Below is a small trained network, with its code and all its weights. Each question gives an input and a class and asks what happens when units are switched off, that is, made to give their printed mean instead of their output.

import numpy as np


def w(rows, s, z=0):
    codes = np.array(rows[::2]) - 128.0
    scale = np.full(codes.shape[1], s)
    scale[-1] = z or s
    return codes * scale


def norm(h):
    return h / np.sqrt((h * h).mean(-1, keepdims=True) + 1e-5)


def f(y):
    return y / 2 * (1 + np.tanh(0.7978845608 * (y + 0.044715 * y**3)))


def log_softmax(a):
    a = a - a.max(-1, keepdims=True)
    return a - np.log(np.exp(a).sum(-1, keepdims=True))


def net(x, mask):
    res = np.array(x, float).reshape(1, 8) / 4 @ E
    u = 0
    for l in range(4):
        y = f(norm(res) @ A[l][:, :-1].T + A[l][:, -1])
        res = res + np.where(mask[u : u + 5], y, B[l][:, -1]) @ B[l][:, :-1]
        u += 5
    return log_softmax(norm(res)[-1] @ U[:, :-1].T + U[:, -1])


A, B = {}, {}
E = w([
[45,171,148,212,182,200,86],'x0',
[127,142,195,140,111,90,143],'x1',
[18,177,140,137,54,138,248],'x2',
[213,228,160,181,117,83,114],'x3',
[173,75,86,102,128,123,96],'x4',
[140,39,180,106,117,66,122],'x5',
[145,132,182,61,72,194,190],'x6',
[75,111,157,124,32,80,2],'x7',
],0.0077)
A[0] = w([
[49,122,122,162,112,118,115,108],'0.n0',
[179,81,141,77,48,18,105,64],'0.n1',
[144,98,183,114,108,80,84,125],'0.n2',
[195,87,146,97,65,57,100,3],'0.n3',
[156,114,254,154,162,120,97,83],'0.n4',
],0.0098,0.0047)
B[0] = w([
[82,100,103,135,154,124,32,178],'0.n0',
[134,153,254,96,82,226,20,253],'0.n1',
[171,176,152,97,139,185,54,191],'0.n2',
[39,57,182,96,57,234,35,192],'0.n3',
[49,161,188,81,148,209,158,181],'0.n4',
],0.0098,0.0048)
A[1] = w([
[86,126,111,138,55,40,176,201],'1.n0',
[42,114,42,110,72,186,188,107],'1.n1',
[64,161,119,170,201,199,166,2],'1.n2',
[180,89,169,95,65,2,138,16],'1.n3',
[79,88,200,93,87,111,71,89],'1.n4',
],0.0076,0.0046)
B[1] = w([
[80,215,144,215,144,153,118,179],'1.n0',
[108,14,219,68,144,169,136,213],'1.n1',
[109,59,163,58,59,133,58,187],'1.n2',
[87,129,210,254,58,181,95,116],'1.n3',
[128,120,180,151,214,233,8,253],'1.n4',
],0.0082,0.0041)
A[2] = w([
[187,146,58,81,169,123,150,101],'2.n0',
[153,162,190,114,168,108,96,2],'2.n1',
[56,141,68,111,156,171,168,65],'2.n2',
[194,71,172,51,94,110,123,28],'2.n3',
[193,78,144,108,2,39,133,146],'2.n4',
],0.0091,0.0056)
B[2] = w([
[168,103,149,88,200,84,71,246],'2.n0',
[45,151,144,64,94,241,145,121],'2.n1',
[109,219,145,50,68,168,129,240],'2.n2',
[58,130,235,133,154,223,129,218],'2.n3',
[84,115,242,74,174,254,73,125],'2.n4',
],0.0095,0.0012)
A[3] = w([
[248,122,75,55,192,155,201,220],'3.n0',
[116,137,76,234,44,25,51,3],'3.n1',
[96,88,76,154,178,187,213,61],'3.n2',
[231,178,114,75,159,255,171,162],'3.n3',
[99,176,216,192,83,133,78,168],'3.n4',
],0.0075,0.0044)
B[3] = w([
[181,164,164,202,165,121,10,205],'3.n0',
[153,109,146,202,87,39,102,134],'3.n1',
[53,179,140,30,59,82,131,138],'3.n2',
[119,138,164,168,180,165,42,236],'3.n3',
[157,255,239,129,138,131,106,254],'3.n4',
],0.0083,0.0066)
U = w([
[133,214,151,172,70,50,212,89],'0',
[97,112,23,97,111,105,125,2],'1',
[44,40,121,30,68,162,227,12],'2',
[235,92,76,164,211,76,83,174],'3',
[123,135,234,75,115,247,65,231],'4',
],0.012,0.0078)

Each question gives the input, the list of numbers given to net, and the class t.
The units are the neurons (one row each of A and B). Each row of codes is followed by its name. A weight is (code - 128) times the scale printed after its matrix; where a second scale follows, it is the last column's (A, B and U).
mask holds one flag per neuron, layer by layer. A switched-off neuron (its flag False) gives its mean, the last column of its row in B, instead of its output. The means were averaged over made-up inputs and are rounded, as every weight is.
A unit's drop is (log p(t) with every unit on - log p(t) with that unit switched off) / (log p(t) with every unit on - log p(t) with every unit switched off).
The circuit of an input: a set's keep is (log p(t) with only the set's units on - log p(t) with every unit switched off) / (log p(t) with every unit on - log p(t) with every unit switched off). Starting from the 12 units with the biggest drops (on a tie, the unit counted first), units are removed one at a time, each time the one whose removal leaves the highest keep (on an exact tie, the one counted first), for as long as the keep stays at least 0.8.
units of the circuit, in order: the units of the circuit, biggest drop first
top k neurons: the k neurons with the biggest drops, biggest first
top k neurons in layer l: the k neurons of layer l with the biggest drops, biggest first
drop when u is switched off: that unit's drop, to one decimal
input [-3,5,2,2,-3,-4,8,-1], class 0: units of the circuit, in order : [0.n1, 0.n3, 0.n2, 1.n4]
input [-4,-4,7,1,-2,-3,7,2], class 2: top 2 neurons in layer 3 : [3.n0, 3.n4]
input [-6,-7,-8,0,0,-5,-6,2], class 3: top 2 neurons in layer 1 : [1.n1, 1.n2]
input [-3,-7,-4,-3,-3,0,5,-4], class 3: top neuron in layer 0 : [0.n3]
input [-5,4,0,3,3,-2,3,-6], class 3: top 4 neurons : [1.n2, 0.n1, 1.n1, 0.n3]
input [3,-6,-5,3,-5,-8,-3,-1], class 3: top 2 neurons in layer 0 : [0.n1, 0.n4]
input [-3,3,0,-7,-5,-7,-5,6], class 1: top 2 neurons in layer 0 : [0.n0, 0.n1]
input [-3,-5,5,-6,-8,-4,7,-3], class 2: top 2 neurons in layer 0 : [0.n1, 0.n2]
input [-6,-1,3,-4,-3,-5,-4,-2], class 2: top 2 neurons in layer 1 : [1.n1, 1.n4]
input [-1,6,4,2,-8,-2,4,1], class 0: top 2 neurons : [0.n1, 0.n3]
input [6,-7,5,-8,6,-3,6,6], class 2: top 3 neurons in layer 0 : [0.n1, 0.n2, 0.n3]
input [1,-1,6,7,5,-4,-6,5], class 0: drop when 1.n4 is switched off : 0.0
input [-3,-3,6,-7,-8,-6,-8,-3], class 2: drop when 1.n1 is switched off : 0.1
input [1,-3,2,-1,-6,6,-6,-6], class 0: drop when 1.n1 is switched off : 0.1
